Below is a small trained network, with its code and all its weights. Each question gives an input and a class and asks what happens when units are switched off, that is, made to give their printed mean instead of their output.

import numpy as np


def w(rows, s, z=0):
    codes = np.array(rows[::2]) - 128.0
    scale = np.full(codes.shape[1], s)
    scale[-1] = z or s
    return codes * scale


def norm(h):
    return h / np.sqrt((h * h).mean(-1, keepdims=True) + 1e-5)


def f(y):
    return np.maximum(y, 0)


def log_softmax(a):
    a = a - a.max(-1, keepdims=True)
    return a - np.log(np.exp(a).sum(-1, keepdims=True))


def net(x, mask):
    res = np.array(x, float).reshape(1, 4) / 4 @ E
    u = 0
    for l in range(2):
        y = f(norm(res) @ A[l][:, :-1].T + A[l][:, -1])
        res = res + np.where(mask[u : u + 5], y, B[l][:, -1]) @ B[l][:, :-1]
        u += 5
    return log_softmax(norm(res)[-1] @ U[:, :-1].T + U[:, -1])


A, B = {}, {}
E = w([
[251,72,138,96,103,164,103],'x0',
[116,117,47,43,137,174,102],'x1',
[106,136,184,128,91,254,98],'x2',
[169,72,135,105,2,95,149],'x3',
],0.0099)
A[0] = w([
[124,64,90,149,69,202,2,80],'0.n0',
[92,148,186,247,138,137,170,12],'0.n1',
[76,147,78,152,162,168,93,124],'0.n2',
[85,138,227,205,120,104,79,67],'0.n3',
[113,121,191,105,80,209,106,3],'0.n4',
],0.0094,0.0056)
B[0] = w([
[152,87,232,120,168,138,125,250],'0.n0',
[155,128,212,87,242,18,134,216],'0.n1',
[96,114,103,166,85,127,182,254],'0.n2',
[111,221,201,121,182,96,151,223],'0.n3',
[80,92,213,139,15,215,9,208],'0.n4',
],0.011,0.0046)
A[1] = w([
[205,43,67,184,93,37,128,51],'1.n0',
[159,129,56,199,234,169,126,76],'1.n1',
[113,136,170,135,31,228,27,32],'1.n2',
[245,1,133,89,117,83,171,116],'1.n3',
[189,119,85,122,112,21,122,3],'1.n4',
],0.009,0.0043)
B[1] = w([
[173,195,63,103,72,173,111,204],'1.n0',
[208,56,109,190,100,204,188,185],'1.n1',
[118,85,168,130,57,244,126,253],'1.n2',
[78,115,113,128,177,59,90,253],'1.n3',
[156,249,167,98,9,144,73,190],'1.n4',
],0.012,0.0061)
U = w([
[6,157,45,164,150,154,216,99],'0',
[166,232,67,103,89,88,104,166],'1',
[107,78,204,114,113,209,110,229],'2',
[91,112,114,98,103,112,163,2],'3',
[89,189,212,170,202,63,192,177],'4',
[141,45,130,56,169,87,90,58],'5',
[216,72,57,172,170,188,197,127],'6',
],0.019,0.0062)

Each question gives the input, the list of numbers given to net, and the class t.
The units are the neurons (one row each of A and B). Each row of codes is followed by its name. A weight is (code - 128) times the scale printed after its matrix; where a second scale follows, it is the last column's (A, B and U).
mask holds one flag per neuron, layer by layer. A switched-off neuron (its flag False) gives its mean, the last column of its row in B, instead of its output. The means were averaged over made-up inputs and are rounded, as every weight is.
A unit's drop is (log p(t) with every unit on - log p(t) with that unit switched off) / (log p(t) with every unit on - log p(t) with every unit switched off).
The circuit of an input: a set's keep is (log p(t) with only the set's units on - log p(t) with every unit switched off) / (log p(t) with every unit on - log p(t) with every unit switched off). Starting from all 10 units, units are removed one at a time, each time the one whose removal leaves the highest keep (on an exact tie, the one counted first), for as long as the keep stays at least 0.8.
circuit, biggest first: the units of the circuit, biggest drop first
unit that matters most: the unit with the biggest drop
k most important neurons: the k neurons with the biggest drops, biggest first
k most important neurons of layer l: the k neurons of layer l with the biggest drops, biggest first
input [-8,1,2,2], class 4: 2 most important neurons of layer 0 => 0.n1; 0.n3
input [-6,3,3,2], class 0: 4 most important neurons => 0.n2; 0.n4; 0.n0; 1.n4
input [-5,5,5,-3], class 0: circuit, biggest first => 0.n2
input [-1,2,2,-6], class 6: 2 most important neurons of layer 1 => 1.n1; 1.n3
input [7,0,-2,-4], class 6: circuit, biggest first => 1.n1; 0.n4
input [3,-6,3,1], class 4: 3 most important neurons => 0.n3; 0.n1; 1.n2
input [-8,7,-4,6], class 1: circuit, biggest first => 0.n4; 1.n2; 1.n4
input [-2,-4,2,7], class 4: circuit, biggest first => 0.n3; 1.n2; 0.n4
input [7,-3,0,2], class 5: circuit, biggest first => 1.n3; 0.n4
input [-5,0,-8,-3], class 0: 3 most important neurons => 0.n1; 0.n3; 0.n0
input [7,-5,1,-7], class 4: 3 most important neurons of layer 0 => 0.n3; 0.n2; 0.n1
input [-8,0,7,-2], class 4: circuit, biggest first => 0.n1; 1.n2
input [4,-3,-6,-5], class 1: circuit, biggest first => 1.n4; 0.n0
input [6,3,-5,-6], class 6: circuit, biggest first => 1.n1
input [-6,4,2,4], class 0: circuit, biggest first => 0.n4; 1.n2
input [1,-5,-1,4], class 1: circuit, biggest first => 0.n0; 1.n0
input [2,-2,3,-6], class 4: circuit, biggest first => 1.n2; 0.n1
input [0,-8,-4,7], class 1: 3 most important neurons => 1.n0; 0.n0; 1.n4
input [4,1,-1,3], class 5: 2 most important neurons => 1.n3; 0.n0
input [-3,-4,0,6], class 4: unit that matters most => 0.n3
input [-7,7,6,-3], class 0: 3 most important neurons => 0.n2; 0.n4; 1.n4
input [-4,-4,4,5], class 4: 2 most important neurons => 0.n1; 0.n3
input [3,7,-2,2], class 5: 2 most important neurons of layer 0 => 0.n0; 0.n4
